Below is a small trained network, with its code and all its weights. Each question gives an input and a class and asks what happens when units are switched off, that is, made to give their printed mean instead of their output.

import numpy as np


def w(rows, s, z=0):
    codes = np.array(rows[::2]) - 128.0
    scale = np.full(codes.shape[1], s)
    scale[-1] = z or s
    return codes * scale


def f(y):
    return np.maximum(y, 0)


def log_softmax(a):
    a = a - a.max(-1, keepdims=True)
    return a - np.log(np.exp(a).sum(-1, keepdims=True))


def net(x, mask):
    res = np.array(x, float).reshape(1, 6) / 4 @ E
    y = f(res @ A[0][:, :-1].T + A[0][:, -1])
    res = res + np.where(mask, y, B[0][:, -1]) @ B[0][:, :-1]
    return log_softmax(res[-1] @ U[:, :-1].T + U[:, -1])


A, B = {}, {}
E = w([
[39,85,117,242,140,198,22,178,100],'x0',
[176,221,166,152,82,46,47,92,133],'x1',
[130,61,118,197,237,25,36,75,223],'x2',
[140,1,85,48,77,168,223,128,176],'x3',
[193,161,29,110,126,23,109,178,73],'x4',
[213,113,219,97,211,138,180,247,196],'x5',
],0.0074)
A[0] = w([
[83,85,137,139,132,151,128,89,185,83],'N0',
[140,91,90,90,172,113,143,105,184,168],'N1',
[213,188,159,19,131,85,163,108,105,149],'N2',
[108,109,121,122,68,162,196,99,94,165],'N3',
[77,127,103,177,121,182,42,115,74,84],'N4',
[112,61,183,93,155,213,163,167,161,220],'N5',
[96,74,33,111,116,129,132,104,85,139],'N6',
[162,183,178,209,169,38,12,125,107,147],'N7',
[46,210,248,187,136,255,94,147,68,242],'N8',
[147,152,137,188,172,30,37,176,144,164],'N9',
[106,86,159,175,193,105,57,106,199,119],'N10',
[80,15,205,142,122,190,110,61,192,163],'N11',
[184,45,176,82,142,155,178,182,192,120],'N12',
[128,151,146,139,155,44,66,136,134,138],'N13',
[98,109,40,135,91,98,91,114,68,254],'N14',
],0.0082,0.0036)
B[0] = w([
[107,90,102,150,133,82,101,81,122,170],'N0',
[132,158,107,169,133,174,105,155,137,191],'N1',
[154,174,193,168,84,131,201,114,133,230],'N2',
[166,106,128,99,111,123,101,123,116,202],'N3',
[139,127,123,161,139,166,100,152,150,197],'N4',
[129,29,161,184,134,93,193,132,151,239],'N5',
[113,79,62,179,159,140,59,124,104,190],'N6',
[202,94,135,126,128,102,99,153,152,246],'N7',
[150,172,141,172,77,246,130,129,149,252],'N8',
[198,66,155,121,79,117,131,126,110,229],'N9',
[135,115,107,120,98,59,112,93,78,204],'N10',
[77,88,111,160,140,51,144,109,91,226],'N11',
[119,126,134,118,173,139,146,186,180,231],'N12',
[155,93,132,145,131,124,157,150,121,197],'N13',
[156,90,80,152,122,115,90,127,121,215],'N14',
],0.011,0.012)
U = w([
[200,82,177,170,123,149,163,152,203,183],'0',
[101,208,151,109,53,187,171,106,90,141],'1',
[140,183,46,148,161,224,49,142,189,146],'2',
[40,74,125,75,243,125,139,193,254,6],'3',
[50,161,133,125,167,118,111,90,146,22],'4',
[191,76,108,62,106,66,106,128,64,123],'5',
[67,47,43,167,157,69,97,76,52,157],'6',
[108,196,183,105,147,40,219,101,128,100],'7',
],0.0075,0.0025)

Each question gives the input, the list of numbers given to net, and the class t.
The units are the neurons (one row each of A and B). Each row of codes is followed by its name. A weight is (code - 128) times the scale printed after its matrix; where a second scale follows, it is the last column's (A, B and U).
mask holds one flag per neuron, in row order. A switched-off neuron (its flag False) gives its mean, the last column of its row in B, instead of its output. The means were averaged over made-up inputs and are rounded, as every weight is.
A unit's drop is (log p(t) with every unit on - log p(t) with that unit switched off) / (log p(t) with every unit on - log p(t) with every unit switched off).
The circuit of an input: a set's keep is (log p(t) with only the set's units on - log p(t) with every unit switched off) / (log p(t) with every unit on - log p(t) with every unit switched off). Starting from the 12 units with the biggest drops (on a tie, the unit counted first), units are removed one at a time, each time the one whose removal leaves the highest keep (on an exact tie, the one counted first), for as long as the keep stays at least 0.8.
units of the circuit, in order: the units of the circuit, biggest drop first
most important unit: the unit with the biggest drop
k most important neurons: the k neurons with the biggest drops, biggest first
drop when u is switched off: that unit's drop, to one decimal
input [6,-4,-5,-2,-6,-3], class 2: units of the circuit, in order => (N8 N2)
input [7,-8,0,-7,7,-8], class 2: 3 most important neurons => (N4 N8 N11)
input [1,6,-5,-5,-2,-3], class 2: most important unit => N5
input [5,-4,6,-3,2,5], class 5: units of the circuit, in order => (N10 N9)
input [-7,0,-4,-5,5,8], class 7: units of the circuit, in order => (N8 N2 N5)
input [-5,8,-7,-2,-8,6], class 1: units of the circuit, in order => (N7 N8 N9)
input [6,8,8,-7,-1,6], class 5: units of the circuit, in order => (N10 N9)
input [3,-2,-2,-5,6,-7], class 2: 2 most important neurons => (N11 N4)
input [8,-5,0,-4,-5,-2], class 2: 2 most important neurons => (N8 N4)
input [-5,8,8,-3,-3,-1], class 5: 2 most important neurons => (N10 N8)
input [0,1,8,-2,-6,7], class 6: 4 most important neurons => (N10 N11 N2 N0)
input [-2,3,7,-6,2,3], class 5: 2 most important neurons => (N10 N8)
input [-4,-8,-1,7,-8,-1], class 3: 2 most important neurons => (N12 N10)
input [5,-2,-7,5,-8,-8], class 6: most important unit => N11
input [8,8,8,3,-6,8], class 6: 4 most important neurons => (N10 N11 N0 N2)
input [3,-3,-3,6,0,-2], class 6: drop when N9 is switched off => 0.0
input [-3,-5,8,3,-2,3], class 3: drop when N9 is switched off => 0.1
input [-3,-5,3,-1,-8,7], class 3: drop when N12 is switched off => 0.2
input [0,-1,6,2,8,1], class 5: drop when N9 is switched off => 0.2
input [-2,1,5,-3,-2,-3], class 5: most important neuron => (N7)
